Here is a tiny trained network, its code and every weight. The questions are about switching its units off for an input and a target symbol, where a switched-off unit gives its printed mean instead of its output.

import numpy as np


def w(rows, s, z=0):
    codes = np.array(rows[::2]) - 128.0
    scale = np.full(codes.shape[1], s)
    scale[-1] = z or s
    return codes * scale


def norm(h):
    return h / np.sqrt((h * h).mean(-1, keepdims=True) + 1e-5)


def f(y):
    return y / 2 * (1 + np.tanh(0.7978845608 * (y + 0.044715 * y**3)))


def softmax(a):
    e = np.exp(a - a.max(-1, keepdims=True))
    return e / e.sum(-1, keepdims=True)


def log_softmax(a):
    a = a - a.max(-1, keepdims=True)
    return a - np.log(np.exp(a).sum(-1, keepdims=True))


def net(x, mask):
    ids = ['ΓΛΠΨΩαδζημστ'.index(c) for c in x.split()]
    T = len(ids)
    res = E[ids] + P[:T]
    r = norm(res)
    for j in range(2):
        rows = slice(3 * j, 3 * j + 3)
        q, k, v = (r @ M[0][rows].T for M in (Q, K, V))
        z = softmax(np.where(np.tri(T) > 0, q @ k.T / 3**0.5, -1e9)) @ v
        o = O[0][rows]
        res = res + np.where(mask[j], z, o[:, -1]) @ o[:, :-1]
    y = f(norm(res) @ A[0][:, :-1].T + A[0][:, -1])
    res = res + np.where(mask[2:10], y, B[0][:, -1]) @ B[0][:, :-1]
    return log_softmax(norm(res)[-1] @ U[:, :-1].T + U[:, -1])


Q, K, V, O, A, B = {}, {}, {}, {}, {}, {}
E = w([
[106,103,141,100,129,104,139,159,128],'Γ',
[88,125,80,139,102,255,24,137,171],'Λ',
[92,110,136,98,125,99,142,151,132],'Π',
[117,120,159,84,112,133,153,162,131],'Ψ',
[97,105,137,99,108,125,168,162,120],'Ω',
[128,101,135,130,111,123,156,188,108],'α',
[146,123,155,127,138,134,133,184,106],'δ',
[116,112,115,144,139,101,126,162,96],'ζ',
[126,65,145,113,102,121,87,134,101],'η',
[119,117,169,163,97,125,133,110,136],'μ',
[113,119,135,128,172,149,129,93,95],'σ',
[107,178,134,134,127,124,113,125,129],'τ',
],0.015)
P = w([
[228,126,184,43,105,1,205,100,29],'0',
[161,132,165,83,92,41,183,104,28],'1',
[147,135,142,103,82,81,178,88,25],'2',
[114,129,153,114,108,94,155,124,55],'3',
[93,125,155,129,107,110,143,144,72],'4',
[73,114,149,133,110,124,129,148,85],'5',
[64,109,150,148,124,137,113,161,100],'6',
[63,110,152,157,128,154,106,173,122],'7',
[48,95,141,168,131,165,96,177,139],'8',
[39,84,138,178,137,194,86,188,151],'9',
[26,69,133,182,148,204,78,198,169],'10',
[7,60,116,195,152,222,74,209,195],'11',
],0.0054)
Q[0] = w([
[94,131,104,99,205,163,101,172,133],'h0',
[10,104,241,151,124,132,119,137,2],'h0',
[193,115,123,102,158,110,161,56,86],'h0',
[82,112,136,88,181,156,129,143,204],'h1',
[93,37,195,158,53,100,166,174,161],'h1',
[92,131,197,159,143,154,108,178,69],'h1',
],0.01)
K[0] = w([
[71,73,112,137,75,150,93,148,186],'h0',
[52,161,100,177,126,235,54,107,221],'h0',
[144,179,170,108,125,1,164,104,113],'h0',
[86,64,111,122,72,210,129,182,159],'h1',
[105,141,111,178,156,237,56,175,120],'h1',
[83,103,63,204,129,165,38,128,128],'h1',
],0.008)
V[0] = w([
[158,213,155,118,58,97,53,70,164],'h0',
[125,226,92,98,109,68,144,219,114],'h0',
[128,169,180,213,164,105,234,95,158],'h0',
[115,76,154,83,36,172,214,180,160],'h1',
[223,148,180,164,130,183,115,173,100],'h1',
[152,66,84,254,101,43,159,157,135],'h1',
],0.0075)
O[0] = w([
[66,55,120,178,70,130,129,244,102,118],'h0',
[94,118,75,141,196,237,102,146,218,83],'h0',
[103,156,225,150,129,103,61,48,192,2],'h0',
[179,146,68,191,67,59,144,87,176,229],'h1',
[161,149,96,158,106,163,2,122,81,153],'h1',
[150,24,149,67,50,148,111,94,168,83],'h1',
],0.0078,0.0037)
A[0] = w([
[136,174,71,186,164,123,89,95,165,51],'n0',
[2,141,171,186,156,157,126,189,103,91],'n1',
[111,180,185,71,157,97,130,77,17,3],'n2',
[135,192,118,210,82,74,136,170,105,153],'n3',
[137,111,51,73,110,184,136,145,90,109],'n4',
[116,146,76,112,137,208,43,82,111,144],'n5',
[152,117,139,97,129,213,96,69,174,13],'n6',
[141,111,126,77,82,80,160,102,149,123],'n7',
],0.01,0.0053)
B[0] = w([
[173,163,155,166,147,99,132,171,117,138],'n0',
[123,169,118,169,138,248,133,188,156,254],'n1',
[145,178,158,162,226,182,140,25,96,176],'n2',
[89,57,145,131,129,127,143,127,130,244],'n3',
[130,141,82,133,142,126,156,118,82,205],'n4',
[93,154,181,71,92,108,129,139,107,170],'n5',
[73,112,80,145,203,87,75,142,142,142],'n6',
[115,130,150,145,134,161,88,143,89,196],'n7',
],0.012,0.0069)
U = w([
[156,106,43,83,85,96,203,124,17,162],'Γ',
[141,83,122,208,210,57,216,176,158,126],'Λ',
[103,151,162,184,148,241,101,190,195,138],'Π',
[133,151,134,104,123,121,116,108,151,2],'Ψ',
[108,118,148,3,128,104,217,103,228,136],'Ω',
[209,125,21,193,122,115,40,82,194,135],'α',
[66,42,201,146,34,101,88,121,118,170],'δ',
[178,217,100,152,55,81,231,74,216,155],'ζ',
[239,95,161,19,129,173,135,131,157,76],'η',
[164,244,139,131,134,38,52,197,98,120],'μ',
[119,161,191,157,218,156,153,31,57,131],'σ',
[11,74,91,50,223,100,46,109,156,53],'τ',
],0.0083,0.004)

Each question gives the input, a string of symbols that net reads in full, and the target symbol t.
The units are the heads (3 rows each of Q, K, V and O) and the neurons (one row each of A and B). Each row of codes is followed by its name. A weight is (code - 128) times the scale printed after its matrix; where a second scale follows, it is the last column's (O, A, B and U).
mask holds one flag per unit, heads first, then neurons. A switched-off unit (its flag False) gives its mean, the last column of its rows in O or B, instead of its output. The means were averaged over made-up inputs and are rounded, as every weight is.
A unit's drop is (log p(t) with every unit on - log p(t) with that unit switched off) / (log p(t) with every unit on - log p(t) with every unit switched off).
The circuit of an input: a set's keep is (log p(t) with only the set's units on - log p(t) with every unit switched off) / (log p(t) with every unit on - log p(t) with every unit switched off). Starting from all 10 units, units are removed one at a time, each time the one whose removal leaves the highest keep (on an exact tie, the one counted first), for as long as the keep stays at least 0.8.
circuit, biggest first: the units of the circuit, biggest drop first
most important unit: the unit with the biggest drop
k most important neurons: the k neurons with the biggest drops, biggest first
which heads matter: for each layer, one digit per head in row order, 1 if its drop is at least 0.15 and else 0, layers parted by /
input Ω Λ Ψ μ α ζ α η σ τ, target Γ: which heads matter => 10
input μ μ Ω Π μ μ δ μ δ, target δ: most important unit => h1
input δ δ Π Ω Π σ Ψ Ω α δ, target μ: circuit, biggest first => h0, n5, n0, h1
input τ τ τ ζ, target Π: which heads matter => 10
input τ δ Π α, target μ: 4 most important neurons => n5, n0, n3, n1
input τ μ μ, target Π: which heads matter => 10
input δ Ψ τ, target Π: which heads matter => 10
input Π σ Λ μ τ Γ, target Γ: which heads matter => 10
input δ μ Ψ, target δ: which heads matter => 11
input τ μ μ ζ μ η Ψ Π, target Γ: which heads matter => 10
input Ψ ζ Ω Ψ Π, target ζ: circuit, biggest first => h0, h1, n3
input μ Γ μ δ η Γ Ω, target Γ: which heads matter => 11
input τ Π τ Ω σ μ Ψ μ δ α, target δ: which heads matter => 11
input Π μ τ Ω σ δ Ψ Ψ α, target α: circuit, biggest first => h1, h0
input Λ Ω Π σ Γ δ, target Γ: which heads matter => 10
input η μ Π δ Π α Ω, target α: which heads matter => 11
input μ Λ δ Ψ Π Γ Ψ Ω α, target Γ: circuit, biggest first => h0
input δ η δ ζ ζ τ ζ α Ω ζ, target τ: circuit, biggest first => h1, h0, n6
input δ δ Ω μ Ψ Ψ τ δ σ η Ψ Ψ, target Γ: 3 most important neurons => n1, n2, n7
input ζ Γ τ η σ, target Π: circuit, biggest first => h0, n1
input τ α σ α μ δ μ σ μ μ σ, target σ: circuit, biggest first => h0
input α α Γ, target α: circuit, biggest first => h1, h0
